Below are the code and all the weights of a small trained network. Each question names an input and a target symbol and asks about switching units off, where a switched-off unit gives its printed mean instead of its output.

import numpy as np


def w(rows, s, z=0):
    codes = np.array(rows[::2]) - 128.0
    scale = np.full(codes.shape[1], s)
    scale[-1] = z or s
    return codes * scale


def norm(h):
    return h / np.sqrt((h * h).mean(-1, keepdims=True) + 1e-5)


def f(y):
    return y / 2 * (1 + np.tanh(0.7978845608 * (y + 0.044715 * y**3)))


def softmax(a):
    e = np.exp(a - a.max(-1, keepdims=True))
    return e / e.sum(-1, keepdims=True)


def log_softmax(a):
    a = a - a.max(-1, keepdims=True)
    return a - np.log(np.exp(a).sum(-1, keepdims=True))


def net(x, mask):
    ids = ['αβδηθξπσφψ'.index(c) for c in x.split()]
    T = len(ids)
    res = E[ids] + P[:T]
    u = 0
    for l in range(3):
        q, k, v = (norm(res) @ M[l].T for M in (Q, K, V))
        z = softmax(np.where(np.tri(T) > 0, q @ k.T / 3**0.5, -1e9)) @ v
        res = res + np.where(mask[u], z, O[l][:, -1]) @ O[l][:, :-1]
        u += 1
        y = f(norm(res) @ A[l][:, :-1].T + A[l][:, -1])
        res = res + np.where(mask[u : u + 12], y, B[l][:, -1]) @ B[l][:, :-1]
        u += 12
    return log_softmax(norm(res)[-1] @ U[:, :-1].T + U[:, -1])


Q, K, V, O, A, B = {}, {}, {}, {}, {}, {}
E = w([
[134,25,144,179,155,131],'α',
[118,194,44,19,244,234],'β',
[96,99,59,100,159,136],'δ',
[100,87,224,111,89,55],'η',
[78,122,143,67,150,144],'θ',
[135,94,32,95,151,138],'ξ',
[6,107,164,185,160,187],'π',
[122,137,115,67,183,108],'σ',
[97,93,75,74,142,155],'φ',
[112,115,82,97,164,128],'ψ',
],0.023)
P = w([
[182,207,245,254,109,158],'0',
[85,103,69,66,147,147],'1',
[82,123,81,71,170,102],'2',
[55,115,61,98,150,114],'3',
[57,138,87,71,162,84],'4',
[73,128,72,53,161,100],'5',
[44,113,75,65,116,131],'6',
[59,131,89,59,150,114],'7',
[79,127,99,70,152,122],'8',
],0.0077)
Q[0] = w([
[93,194,31,41,147,179],'L0H0',
[102,212,27,27,162,208],'L0H0',
[82,2,129,136,198,36],'L0H0',
],0.007)
K[0] = w([
[187,174,160,139,78,222],'L0H0',
[203,206,107,156,188,189],'L0H0',
[130,106,117,255,96,128],'L0H0',
],0.0087)
V[0] = w([
[63,76,119,91,122,203],'L0H0',
[130,168,129,177,130,164],'L0H0',
[135,93,118,149,6,106],'L0H0',
],0.011)
O[0] = w([
[242,138,137,121,255,201,253],'L0H0',
[55,146,102,117,21,177,94],'L0H0',
[68,135,191,182,147,49,64],'L0H0',
],0.0087,0.0045)
A[0] = w([
[137,165,140,127,170,97,3],'L0N0',
[199,135,127,70,87,95,105],'L0N1',
[156,61,76,135,144,96,124],'L0N2',
[91,170,113,94,82,161,71],'L0N3',
[153,17,137,223,189,112,184],'L0N4',
[134,5,124,138,123,174,140],'L0N5',
[149,114,102,165,96,161,42],'L0N6',
[209,69,144,88,101,99,128],'L0N7',
[111,133,52,131,154,158,125],'L0N8',
[86,139,153,201,160,168,166],'L0N9',
[67,194,78,132,116,128,166],'L0N10',
[85,72,167,83,170,137,172],'L0N11',
],0.013,0.006)
B[0] = w([
[68,195,139,161,162,120,122],'L0N0',
[30,72,106,157,185,126,127],'L0N1',
[96,163,190,75,140,139,175],'L0N2',
[132,97,144,104,149,105,135],'L0N3',
[239,126,172,121,189,150,249],'L0N4',
[177,186,174,168,227,29,204],'L0N5',
[102,134,222,33,92,138,123],'L0N6',
[2,160,193,169,138,127,154],'L0N7',
[134,121,162,46,76,119,167],'L0N8',
[107,37,88,121,222,219,153],'L0N9',
[135,157,116,83,176,177,146],'L0N10',
[118,172,70,136,164,95,206],'L0N11',
],0.0096,0.018)
Q[1] = w([
[121,207,122,77,96,186],'L1H0',
[128,197,17,10,162,141],'L1H0',
[147,106,178,131,105,147],'L1H0',
],0.012)
K[1] = w([
[74,122,155,104,49,203],'L1H0',
[176,93,206,165,22,241],'L1H0',
[161,183,118,88,254,123],'L1H0',
],0.0094)
V[1] = w([
[221,90,137,37,220,62],'L1H0',
[150,195,201,39,167,217],'L1H0',
[199,3,89,205,183,138],'L1H0',
],0.0066)
O[1] = w([
[105,205,124,114,55,121,248],'L1H0',
[161,103,18,254,54,106,195],'L1H0',
[153,172,117,58,179,78,180],'L1H0',
],0.0098,0.011)
A[1] = w([
[32,145,112,97,102,161,79],'L1N0',
[165,55,99,46,89,84,146],'L1N1',
[122,141,228,168,124,69,21],'L1N2',
[73,155,139,102,147,221,20],'L1N3',
[155,192,161,77,41,106,170],'L1N4',
[97,197,145,81,82,186,163],'L1N5',
[151,156,146,93,222,93,113],'L1N6',
[132,141,36,254,60,27,112],'L1N7',
[74,195,134,110,165,154,48],'L1N8',
[229,149,213,227,97,9,40],'L1N9',
[96,206,187,251,56,73,231],'L1N10',
[150,141,71,208,228,30,2],'L1N11',
],0.0093,0.0049)
B[1] = w([
[166,102,148,113,122,81,135],'L1N0',
[90,166,185,221,185,146,152],'L1N1',
[57,234,236,202,55,65,162],'L1N2',
[234,117,163,168,102,182,122],'L1N3',
[40,83,25,123,135,47,154],'L1N4',
[236,118,33,153,154,58,149],'L1N5',
[104,32,105,55,90,163,255],'L1N6',
[72,165,252,110,142,95,130],'L1N7',
[138,106,102,88,59,93,133],'L1N8',
[128,106,224,118,47,75,227],'L1N9',
[2,146,134,44,140,73,165],'L1N10',
[228,123,152,154,173,209,204],'L1N11',
],0.0092,0.0099)
Q[2] = w([
[59,154,60,73,83,163],'L2H0',
[126,126,46,104,123,51],'L2H0',
[204,120,254,194,111,186],'L2H0',
],0.013)
K[2] = w([
[120,107,36,105,35,168],'L2H0',
[95,164,100,254,28,147],'L2H0',
[117,114,188,48,226,100],'L2H0',
],0.01)
V[2] = w([
[133,231,163,166,92,199],'L2H0',
[207,227,100,44,69,2],'L2H0',
[79,246,160,38,225,162],'L2H0',
],0.0076)
O[2] = w([
[73,211,245,76,109,254,58],'L2H0',
[72,152,128,32,30,82,254],'L2H0',
[31,163,44,195,111,154,239],'L2H0',
],0.0077,0.0039)
A[2] = w([
[47,107,245,161,77,30,101],'L2N0',
[66,107,223,60,153,67,121],'L2N1',
[81,110,233,129,113,103,38],'L2N2',
[207,49,146,198,169,37,66],'L2N3',
[99,97,67,74,122,115,254],'L2N4',
[152,76,129,102,167,69,154],'L2N5',
[54,75,79,166,123,168,127],'L2N6',
[131,164,126,64,121,129,214],'L2N7',
[183,33,137,191,175,67,200],'L2N8',
[107,164,102,203,105,194,84],'L2N9',
[50,119,121,164,252,174,100],'L2N10',
[57,41,154,154,102,153,4],'L2N11',
],0.013,0.005)
B[2] = w([
[89,128,81,209,33,88,204],'L2N0',
[70,55,96,151,56,153,210],'L2N1',
[130,141,10,150,27,62,165],'L2N2',
[194,169,170,137,232,113,240],'L2N3',
[160,101,182,179,120,120,230],'L2N4',
[75,160,191,132,144,165,220],'L2N5',
[177,100,121,173,125,39,131],'L2N6',
[111,142,204,120,130,152,201],'L2N7',
[147,140,237,147,210,157,254],'L2N8',
[73,113,100,163,207,51,125],'L2N9',
[22,48,71,175,63,109,170],'L2N10',
[173,209,52,99,64,135,125],'L2N11',
],0.012,0.0099)
U = w([
[104,127,78,36,162,56,55],'α',
[184,126,63,182,104,129,71],'β',
[99,244,186,80,57,198,38],'δ',
[57,51,183,55,110,182,3],'η',
[12,237,107,154,153,222,55],'θ',
[64,132,199,237,55,70,103],'ξ',
[55,94,45,195,193,162,82],'π',
[154,149,220,161,179,74,138],'σ',
[145,163,53,88,108,250,194],'φ',
[194,69,163,124,29,181,35],'ψ',
],0.012,0.0041)

Each question gives the input, a string of symbols that net reads in full, and the target symbol t.
The units are the heads (3 rows each of Q, K, V and O) and the neurons (one row each of A and B). Each row of codes is followed by its name. A weight is (code - 128) times the scale printed after its matrix; where a second scale follows, it is the last column's (O, A, B and U).
mask holds one flag per unit, layer by layer, with each layer's heads first. A switched-off unit (its flag False) gives its mean, the last column of its rows in O or B, instead of its output. The means were averaged over made-up inputs and are rounded, as every weight is.
A unit's drop is (log p(t) with every unit on - log p(t) with that unit switched off) / (log p(t) with every unit on - log p(t) with every unit switched off).
The circuit of an input: a set's keep is (log p(t) with only the set's units on - log p(t) with every unit switched off) / (log p(t) with every unit on - log p(t) with every unit switched off). Starting from the 12 units with the biggest drops (on a tie, the unit counted first), units are removed one at a time, each time the one whose removal leaves the highest keep (on an exact tie, the one counted first), for as long as the keep stays at least 0.8.
units of the circuit, in order: the units of the circuit, biggest drop first
most important unit: the unit with the biggest drop
top k neurons: the k neurons with the biggest drops, biggest first
k most important neurons of layer l: the k neurons of layer l with the biggest drops, biggest first
input π ξ η η θ α η δ, target π: units of the circuit, in order	(L0H0; L0N4; L1H0)
input α α σ θ α δ α β, target φ: units of the circuit, in order	(L0H0; L0N5)
input δ δ α σ, target δ: top 2 neurons	(L1N6; L1N7)
input θ η η α α δ, target θ: units of the circuit, in order	(L0N4; L0N5; L2H0)
input θ δ η α η α σ, target θ: units of the circuit, in order	(L0N5; L0N4; L2H0)
input δ η δ δ α θ, target δ: top neuron	(L1N6)
input θ π δ η σ α ψ α φ, target θ: 2 most important neurons of layer 1	(L1N7; L1N9)
input ξ σ α β α φ, target ξ: top 4 neurons	(L0N4; L0N11; L1N7; L0N8)
input ξ η η σ, target ξ: top 2 neurons	(L0N4; L0N11)
input π α β ξ α π φ ψ ξ, target π: top 2 neurons	(L0N4; L1N1)
input β α α δ α δ α π σ, target β: 2 most important neurons of layer 0	(L0N5; L0N4)
input β φ δ α η δ π η ψ, target β: top 3 neurons	(L1N9; L0N4; L2N8)
input θ α α θ δ α ψ, target θ: top 4 neurons	(L0N4; L0N5; L1N6; L1N7)
input α σ η δ δ, target α: most important unit	L0N4
input θ η α α α α α δ, target θ: top 2 neurons	(L0N4; L1N7)
input δ α η ξ α α η θ, target δ: 3 most important neurons of layer 0	(L0N4; L0N11; L0N7)
input π η α α θ, target π: top 2 neurons	(L0N4; L2N10)
input π σ α ψ, target π: 2 most important neurons of layer 1	(L1N1; L1N9)
input ψ α α η α π α σ, target ψ: 2 most important neurons of layer 0	(L0N5; L0N4)
input η δ α α θ, target η: most important unit	L1H0
input δ α α α δ, target δ: 2 most important neurons of layer 0	(L0N4; L0N11)
input ξ ψ σ δ β α α θ, target ξ: top 2 neurons	(L0N4; L0N11)
input π θ φ α η α η π σ, target π: 2 most important neurons of layer 0	(L0N4; L0N5)
input β α α α α η ξ φ, target β: top 2 neurons	(L1N9; L0N4)
